How the nodes are linked:
η: q51->q993, q37->q443, q443->q194, q993->q515, q311->q826, q233->q37, q683->q852, q632->q983, q523->q549, q763->q458, q458->q39, q272->q664, q850->q797, q566->q175, q856->q859, q432->q859, q321->q632, q859->q862, q501->q93, q659->q14, q39->q37, q740->q174, q444->q937, q941->q321, q933->q301, q93->q233, q639->q430, q230->q454, q851->q230, q299->q432, q679->q829, q497->q233, q750->q51, q307->q698, q808->q664, q759->q941, q194->q311, q983->q301, q549->q444, q175->q842, q719->q272, q540->q719, q301->q797, q862->q597, q826->q933, q303->q829, q842->q230, q544->q296, q234->q581, q812->q623, q698->q740, q125->q862, q597->q566, q193->q497, q296->q303, q581->q540, q829->q808, q162->q683, q454->q201, q797->q307, q201->q162, q937->q299, q339->q841, q852->q856, q623->q623, q515->q851, q174->q601, q430->q233, q841->q234, q664->q679, q601->q601, q14->q311
δ: q51->q549, q37->q311, q443->q826, q993->q444, q311->q301, q233->q841, q683->q540, q632->q51, q523->q937, q763->q623, q458->q497, q272->q812, q850->q430, q566->q515, q856->q862, q432->q859, q321->q750, q859->q597, q501->q581, q659->q37, q39->q233, q740->q233, q444->q432, q941->q983, q933->q14, q93->q763, q639->q698, q230->q162, q851->q623, q299->q856, q679->q544, q497->q797, q750->q523, q307->q174, q808->q339, q759->q632, q194->q763, q983->q443, q549->q299, q175->q444, q719->q808, q540->q664, q301->q432, q862->q175, q826->q659, q303->q501, q842->q296, q544->q581, q234->q719, q812->q193, q698->q601, q125->q515, q597->q679, q193->q850, q296->q808, q581->q272, q829->q93, q162->q581, q454->q683, q797->q307, q201->q234, q937->q852, q339->q458, q852->q125, q623->q303, q515->q454, q174->q443, q430->q740, q841->q39, q664->q272, q601->q194, q14->q321

In the rows, zero is written as 504.

The rows follow the links: the fewer symbols apart two nodes are, the more alike their rows tend to be.

Each row is also shifted at random along 2 hidden directions that mean nothing.

The rows of 72 nodes, shuffled:
Each row is one node's numbers.
id 1: 576 498 430 529 393 507 602 467 561 466 591 527 486 667 362 529 532 478 601 461 490 574 507 640 293 361 722 565 614 533 333 623 332
id 2: 629 602 330 493 550 560 544 622 512 616 508 454 560 582 481 386 488 533 616 468 448 633 339 466 453 504 573 577 486 516 560 613 299
id 3: 474 521 617 465 474 459 547 393 460 631 539 497 421 527 599 628 313 542 651 611 394 495 450 527 495 538 522 600 641 483 529 688 606
id 4: 576 397 467 383 593 621 530 653 494 628 538 459 545 482 601 353 463 502 443 504 474 583 504 392 609 523 484 485 442 396 545 514 357
id 5: 401 478 531 419 627 671 451 546 634 502 541 504 483 586 542 481 510 461 336 514 493 496 515 386 503 520 588 493 505 549 460 547 361
id 6: 711 450 520 346 766 429 478 425 480 420 510 408 489 517 510 626 605 414 562 458 533 481 615 505 451 518 496 414 507 475 446 499 527
id 7: 458 461 557 609 534 478 476 577 567 573 476 557 435 462 587 459 544 463 374 458 583 656 474 390 483 532 352 532 444 464 435 427 728
id 8: 397 535 544 617 505 462 467 571 604 493 494 527 442 575 517 516 564 407 455 396 567 589 442 443 390 524 453 606 552 505 356 366 679
id 9: 683 450 547 348 782 338 495 399 459 442 539 416 551 504 531 624 608 452 548 450 553 431 572 576 474 536 459 432 490 435 491 484 522
id 10: 506 425 482 576 455 499 650 471 484 469 496 625 548 532 517 416 578 646 376 644 579 408 606 657 504 425 433 449 474 482 522 543 513
id 11: 611 565 551 473 592 717 488 515 564 604 441 497 449 550 644 412 472 584 355 609 419 540 476 395 494 536 405 494 486 528 581 691 345
id 12: 647 485 479 491 383 541 473 567 577 434 528 515 568 333 439 548 419 520 363 626 379 321 515 558 604 543 491 533 571 460 547 429 482
id 13: 621 565 613 501 498 486 528 376 523 590 535 506 474 586 614 615 287 526 625 572 396 546 437 542 542 557 487 572 629 475 512 627 553
id 14: 419 495 512 580 466 592 402 376 483 425 429 477 552 537 406 486 485 537 553 436 549 448 532 445 583 536 493 325 379 652 616 424 363
id 15: 336 645 457 584 445 668 417 417 525 439 378 396 427 511 500 533 576 537 548 571 441 505 421 386 424 499 483 434 482 666 619 588 424
id 16: 598 657 572 614 521 517 444 522 615 526 434 520 430 569 517 507 546 400 303 410 523 582 494 446 381 529 404 646 578 599 338 459 699
id 17: 615 442 389 565 354 487 543 468 511 546 454 476 414 421 405 479 526 559 606 484 471 703 488 510 310 312 457 512 556 461 457 578 537
id 18: 250 480 460 471 499 420 504 600 539 447 661 531 587 652 453 548 494 413 559 400 593 462 482 521 558 598 707 503 544 472 408 364 446
id 19: 663 452 611 630 550 550 466 488 635 484 464 592 457 538 533 470 512 459 282 458 626 620 550 459 485 545 317 495 532 499 425 408 645
id 20: 570 519 516 363 601 680 449 558 592 600 471 484 415 540 619 377 514 475 346 582 442 532 530 377 500 522 510 523 501 511 532 657 396
id 21: 284 383 436 577 515 356 506 669 433 557 500 502 514 360 544 475 524 479 611 438 569 687 318 325 588 535 312 489 411 362 542 312 675
id 22: 269 379 368 566 338 395 487 607 447 515 520 474 402 283 460 532 543 510 559 477 495 614 411 365 445 365 447 501 507 413 526 483 655
id 23: 556 414 448 379 608 543 552 680 471 674 515 481 565 432 605 305 450 532 484 517 477 615 460 363 603 501 462 502 432 393 551 508 415
id 24: 612 500 611 503 494 473 503 419 515 584 550 534 518 542 547 608 264 558 603 594 405 445 445 563 585 607 478 556 640 484 549 605 531
id 25: 580 345 452 560 523 417 549 532 595 431 611 562 591 666 395 549 443 422 591 376 612 506 487 592 555 594 630 421 529 510 439 357 399
id 26: 614 606 589 532 457 541 439 341 389 508 427 525 517 509 456 411 465 439 594 358 493 549 701 534 571 517 574 505 430 650 532 441 471
id 27: 385 399 684 435 551 413 587 481 368 589 555 606 542 517 704 512 351 553 594 603 529 468 530 496 722 625 427 440 439 480 623 544 565
id 28: 584 545 453 549 488 500 518 582 524 655 419 483 452 376 501 432 510 515 503 485 519 718 426 394 410 443 358 621 496 460 496 512 614
id 29: 469 578 364 614 394 450 557 578 461 621 466 426 476 425 413 476 559 538 651 486 507 740 359 440 287 419 434 626 543 475 476 588 576
id 30: 394 566 645 473 427 479 503 416 427 597 517 529 468 534 613 556 301 550 682 541 416 498 469 522 576 575 526 552 567 535 558 605 629
id 31: 556 541 629 532 471 479 560 378 488 624 562 543 482 602 590 552 307 580 623 588 461 472 413 567 525 578 471 555 602 516 540 643 554
id 32: 611 312 487 498 389 505 474 547 578 412 529 571 553 312 509 549 435 551 333 592 442 299 632 557 687 517 447 391 509 426 604 387 497
id 33: 594 500 570 372 560 468 499 379 485 478 495 433 414 498 562 656 469 417 567 516 404 497 589 536 306 404 582 532 637 455 470 698 548
id 34: 732 549 531 411 616 691 504 575 599 636 471 490 450 529 569 404 467 550 367 525 418 590 534 413 522 507 452 582 498 543 510 655 361
id 35: 355 507 538 514 539 508 482 592 623 419 601 546 555 663 552 539 495 355 446 378 586 472 483 486 514 603 646 484 557 531 358 392 483
id 36: 493 746 452 455 700 414 564 489 411 479 493 398 560 502 428 514 706 567 545 536 534 422 468 587 346 490 501 587 489 528 477 573 525
id 37: 329 566 417 548 524 655 415 491 551 507 422 425 480 562 504 477 565 590 522 608 452 510 332 406 502 485 462 445 439 586 634 582 310
id 38: 573 665 438 426 691 351 514 485 415 433 510 432 529 435 462 596 676 526 499 547 530 382 504 609 449 519 459 556 458 466 506 538 534
id 39: 535 613 496 556 464 510 659 484 448 501 485 606 557 546 483 414 648 657 468 606 614 404 507 700 479 481 401 524 460 554 511 582 526
id 40: 457 420 425 479 313 434 476 578 492 495 465 465 456 265 459 551 548 556 519 559 438 533 480 476 450 353 472 491 511 380 544 522 583
id 41: 679 636 469 548 332 586 443 574 598 488 434 491 514 293 435 520 494 532 328 616 376 371 568 543 443 470 470 634 585 486 462 458 560
id 42: 748 460 537 533 593 481 469 501 696 393 629 555 599 692 424 557 450 365 377 413 554 438 500 584 558 649 633 446 597 537 358 290 439
id 43: 191 437 535 576 422 517 370 425 405 398 454 491 503 429 472 508 539 496 603 452 544 435 480 377 657 542 478 327 344 595 706 398 498
id 44: 614 496 466 620 431 472 448 591 563 573 457 487 469 379 486 473 494 465 388 473 547 599 447 451 469 512 306 562 487 449 471 394 659
id 45: 577 598 639 397 471 512 484 397 375 575 422 497 484 518 508 455 417 476 601 389 484 514 734 542 534 476 596 577 458 613 543 554 560
id 46: 575 680 433 533 379 513 479 572 513 464 505 442 548 352 462 536 543 566 430 648 369 305 525 593 441 444 498 642 551 480 495 560 528
id 47: 475 254 549 569 406 477 595 445 546 468 563 678 476 482 537 453 553 557 392 551 643 549 607 565 500 420 431 354 485 449 453 544 558
id 48: 213 529 447 371 548 637 570 690 461 535 566 472 481 601 559 427 551 456 538 492 433 548 451 400 508 432 693 562 489 495 435 646 356
id 49: 273 539 540 579 482 438 461 655 582 452 547 528 489 499 500 580 512 384 419 437 516 417 439 444 571 603 527 585 539 485 376 276 664
id 50: 495 633 533 495 385 466 479 489 477 572 547 494 494 458 549 606 345 559 531 649 287 395 461 584 468 515 529 674 660 507 533 639 558
id 51: 740 502 638 377 604 459 487 354 474 532 528 464 439 523 569 655 349 465 584 490 427 495 604 555 497 564 520 500 650 507 515 599 540
id 52: 510 590 410 582 459 634 437 425 573 456 473 425 565 616 376 472 534 532 606 438 475 527 425 494 431 514 578 404 451 639 564 499 232
id 53: 427 581 518 540 498 458 511 515 588 452 582 516 540 665 466 574 532 385 511 422 546 468 445 529 448 551 710 581 591 519 364 414 485
id 54: 695 492 320 580 517 477 572 516 578 549 566 481 597 610 369 455 455 521 654 435 529 626 352 534 460 524 550 511 530 496 512 414 373
id 55: 390 619 393 531 562 424 566 550 360 455 483 496 632 436 506 507 708 622 507 595 557 318 454 623 491 492 448 559 448 465 522 494 549
id 56: 299 638 551 426 422 507 474 515 291 545 417 483 467 430 442 391 557 445 656 374 479 603 686 467 536 430 641 582 377 588 491 519 555
id 57: 749 278 475 465 391 491 513 431 632 426 500 519 439 355 471 575 478 483 462 509 427 488 661 541 482 376 507 351 565 425 513 549 474
id 58: 633 504 380 466 497 542 566 507 607 467 579 514 562 688 419 465 480 447 568 412 516 546 501 626 464 520 709 476 578 530 466 511 296
id 59: 544 657 534 549 553 466 686 429 400 528 439 578 560 580 500 460 650 640 472 619 606 401 506 715 414 463 431 590 492 544 499 628 531
id 60: 640 543 620 596 598 543 468 536 650 479 511 573 481 622 525 520 485 391 330 403 616 602 501 447 458 626 426 569 542 531 343 367 631
id 61: 639 540 460 592 397 470 585 516 541 455 508 620 581 435 490 481 554 656 333 624 517 326 622 695 518 468 439 518 502 493 535 550 462
id 62: 247 504 531 499 568 652 447 537 505 514 439 466 420 497 590 459 558 553 378 591 441 495 416 318 560 498 473 411 451 542 618 586 447
id 63: 559 518 451 537 383 492 415 618 592 450 535 503 555 339 476 559 464 511 323 554 406 285 529 521 591 567 463 528 542 423 546 317 537
id 64: 548 357 423 567 404 461 512 575 506 572 486 486 434 304 461 492 512 516 533 486 495 658 425 412 496 454 320 487 465 411 554 479 624
id 65: 405 357 378 415 563 454 598 720 416 579 576 496 605 496 547 383 479 464 649 439 527 570 378 409 701 597 574 450 420 346 551 454 350
id 66: 508 488 520 585 585 693 360 416 665 442 439 465 491 589 515 543 514 548 396 556 506 476 478 417 538 577 441 332 438 592 622 522 365
id 67: 588 592 519 468 744 421 640 424 406 460 523 512 554 562 533 523 654 562 497 566 627 431 510 631 452 537 416 489 465 435 495 550 516
id 68: 421 478 589 445 453 449 468 481 315 490 463 552 546 424 511 408 448 452 591 349 558 535 708 468 688 500 585 451 334 551 505 375 563
id 69: 148 551 607 467 378 469 447 456 275 545 435 504 481 454 504 429 474 494 689 448 453 519 600 429 613 478 575 522 371 605 586 436 593
id 70: 478 566 501 406 726 385 534 491 387 466 485 415 534 483 522 592 702 475 549 501 542 431 497 532 428 504 484 501 465 479 500 523 576
id 71: 363 401 511 583 494 592 385 395 538 412 430 479 503 493 490 546 513 549 519 555 535 446 427 370 647 579 393 259 427 585 665 431 427
id 72: 633 116 465 539 424 469 604 445 583 424 572 586 503 443 467 530 499 519 513 471 588 563 615 571 557 390 486 245 500 420 505 476 429

Some nodes, each with its row:
q623 id 72
q597 id 23
q544 id 21
q841 id 63
q93 id 40
q14 id 30
q201 id 42
q443 id 51
q683 id 35
q601 id 6
q497 id 61
q993 id 52
q37 id 50
q862 id 4
q299 id 62
q430 id 55
q639 id 36
q937 id 66
q659 id 24
q566 id 65
q763 id 57
q826 id 13
q540 id 60

Row, symbols taken left to right, then the row they reach:
id 20 δ δ: id 2
id 5 δ: id 48
id 25 η: id 18
id 19 η: id 7
id 28 η η: id 44
id 38 η: id 9
id 46 δ δ: id 12
id 70 δ δ: id 33
id 8 η η: id 16
id 58 η: id 1
id 41 η η: id 49
id 15 η: id 37
id 11 η: id 34
id 17 η: id 64
id 29 η δ: id 22
id 47 δ: id 10

